Below are the code and all the weights of a small trained network. Each question names an input and a target symbol and asks about switching units off, where a switched-off unit gives its printed mean instead of its output.

import numpy as np


def w(rows, s, z=0):
    codes = np.array(rows[::2]) - 128.0
    scale = np.full(codes.shape[1], s)
    scale[-1] = z or s
    return codes * scale


def f(y):
    return y / 2 * (1 + np.tanh(0.7978845608 * (y + 0.044715 * y**3)))


def softmax(a):
    e = np.exp(a - a.max(-1, keepdims=True))
    return e / e.sum(-1, keepdims=True)


def log_softmax(a):
    a = a - a.max(-1, keepdims=True)
    return a - np.log(np.exp(a).sum(-1, keepdims=True))


def net(x, mask):
    ids = ['ΘΨβεμξπτ'.index(c) for c in x.split()]
    T = len(ids)
    res = E[ids] + P[:T]
    q, k, v = (res @ M[0].T for M in (Q, K, V))
    z = softmax(np.where(np.tri(T) > 0, q @ k.T / 2**0.5, -1e9)) @ v
    res = res + np.where(mask[0], z, O[0][:, -1]) @ O[0][:, :-1]
    y = f(res @ A[0][:, :-1].T + A[0][:, -1])
    res = res + np.where(mask[1:17], y, B[0][:, -1]) @ B[0][:, :-1]
    return log_softmax(res[-1] @ U[:, :-1].T + U[:, -1])


Q, K, V, O, A, B = {}, {}, {}, {}, {}, {}
E = w([
[184,127,118,94,112],'Θ',
[211,162,65,140,129],'Ψ',
[106,125,123,138,158],'β',
[165,168,85,160,150],'ε',
[137,77,154,65,105],'μ',
[35,63,159,98,176],'ξ',
[71,150,226,112,156],'π',
[130,254,171,169,156],'τ',
],0.017)
P = w([
[190,89,129,124,167],'0',
[69,79,121,242,147],'1',
[207,45,172,198,153],'2',
[144,154,83,61,182],'3',
[132,66,96,152,241],'4',
[160,87,163,250,19],'5',
],0.011)
Q[0] = w([
[137,118,123,134,215],'head 0',
[177,56,203,255,78],'head 0',
],0.029)
K[0] = w([
[202,77,178,173,180],'head 0',
[192,160,127,10,252],'head 0',
],0.027)
V[0] = w([
[175,106,32,96,84],'head 0',
[154,249,120,182,145],'head 0',
],0.017)
O[0] = w([
[76,176,60,8,221,40],'head 0',
[225,72,159,143,254,249],'head 0',
],0.0088,0.011)
A[0] = w([
[158,174,92,135,117,95],'neuron 0',
[150,112,108,154,196,80],'neuron 1',
[97,186,165,134,161,128],'neuron 2',
[136,164,78,90,196,130],'neuron 3',
[105,132,175,85,169,64],'neuron 4',
[98,200,94,34,131,127],'neuron 5',
[117,111,147,147,96,60],'neuron 6',
[112,121,75,107,48,92],'neuron 7',
[165,89,114,144,108,115],'neuron 8',
[99,51,150,59,100,125],'neuron 9',
[105,105,170,161,148,71],'neuron 10',
[133,249,129,169,139,115],'neuron 11',
[120,149,147,139,98,178],'neuron 12',
[134,87,84,107,135,66],'neuron 13',
[161,130,165,33,77,118],'neuron 14',
[125,103,60,121,119,255],'neuron 15',
],0.012,0.0096)
B[0] = w([
[72,154,125,113,67,132],'neuron 0',
[122,55,99,49,14,252],'neuron 1',
[164,81,187,151,126,152],'neuron 2',
[199,244,192,72,35,183],'neuron 3',
[115,165,115,217,44,139],'neuron 4',
[193,199,18,254,223,185],'neuron 5',
[151,241,114,65,69,145],'neuron 6',
[176,109,85,129,92,150],'neuron 7',
[143,191,122,139,203,204],'neuron 8',
[132,131,38,174,121,140],'neuron 9',
[209,196,92,120,127,201],'neuron 10',
[199,15,87,40,157,168],'neuron 11',
[107,43,156,194,139,162],'neuron 12',
[83,203,20,163,73,131],'neuron 13',
[122,57,130,156,187,136],'neuron 14',
[9,16,215,94,150,163],'neuron 15',
],0.012,0.017)
U = w([
[144,179,157,143,186,118],'Θ',
[159,167,138,134,79,1],'Ψ',
[108,95,255,138,161,207],'β',
[128,127,208,86,107,135],'ε',
[129,99,111,145,118,92],'μ',
[115,112,155,172,49,99],'ξ',
[147,145,226,215,85,130],'π',
[189,100,172,159,105,175],'τ',
],0.0065,0.009)

Each question gives the input, a string of symbols that net reads in full, and the target symbol t.
The units are the heads (2 rows each of Q, K, V and O) and the neurons (one row each of A and B). Each row of codes is followed by its name. A weight is (code - 128) times the scale printed after its matrix; where a second scale follows, it is the last column's (O, A, B and U).
mask holds one flag per unit, heads first, then neurons. A switched-off unit (its flag False) gives its mean, the last column of its rows in O or B, instead of its output. The means were averaged over made-up inputs and are rounded, as every weight is.
A unit's drop is (log p(t) with every unit on - log p(t) with that unit switched off) / (log p(t) with every unit on - log p(t) with every unit switched off).
The circuit of an input: a set's keep is (log p(t) with only the set's units on - log p(t) with every unit switched off) / (log p(t) with every unit on - log p(t) with every unit switched off). Starting from the 12 units with the biggest drops (on a tie, the unit counted first), units are removed one at a time, each time the one whose removal leaves the highest keep (on an exact tie, the one counted first), for as long as the keep stays at least 0.8.
circuit, biggest first: the units of the circuit, biggest drop first
k most important neurons: the k neurons with the biggest drops, biggest first
drop when u is switched off: that unit's drop, to one decimal
input μ π β Θ μ π, target Θ: circuit, biggest first : [head 0; neuron 1]
input τ Θ Θ τ, target Θ: 3 most important neurons : [neuron 5; neuron 1; neuron 7]
input ε Θ Ψ π β, target Ψ: circuit, biggest first : [head 0; neuron 3]
input Θ π Θ ε, target π: circuit, biggest first : [head 0; neuron 1]
input ε τ β μ Θ ξ, target μ: circuit, biggest first : [head 0; neuron 5; neuron 3]
input Θ τ Θ ξ Θ, target Θ: 2 most important neurons : [neuron 5; neuron 1]
input β τ τ, target β: 4 most important neurons : [neuron 1; neuron 5; neuron 10; neuron 3]
input ξ β τ π, target β: circuit, biggest first : [neuron 5; neuron 1]
input β ε Ψ, target β: most important neuron : [neuron 15]
input Θ τ Θ ξ π, target π: 3 most important neurons : [neuron 4; neuron 2; neuron 8]
input μ Θ τ Θ τ ξ, target Θ: circuit, biggest first : [neuron 1; head 0]
input Ψ μ μ β τ, target μ: 2 most important neurons : [neuron 11; neuron 5]
input τ Θ μ β Θ, target μ: 3 most important neurons : [neuron 5; neuron 3; neuron 7]
input π Θ β, target π: 2 most important neurons : [neuron 1; neuron 11]
input Θ β β Ψ ξ μ, target Ψ: drop when neuron 2 is switched off : 0.0
input τ ξ τ ξ Ψ π, target ξ: drop when neuron 5 is switched off : 0.1
input β Ψ Θ β β, target Θ: drop when neuron 5 is switched off : 1.0
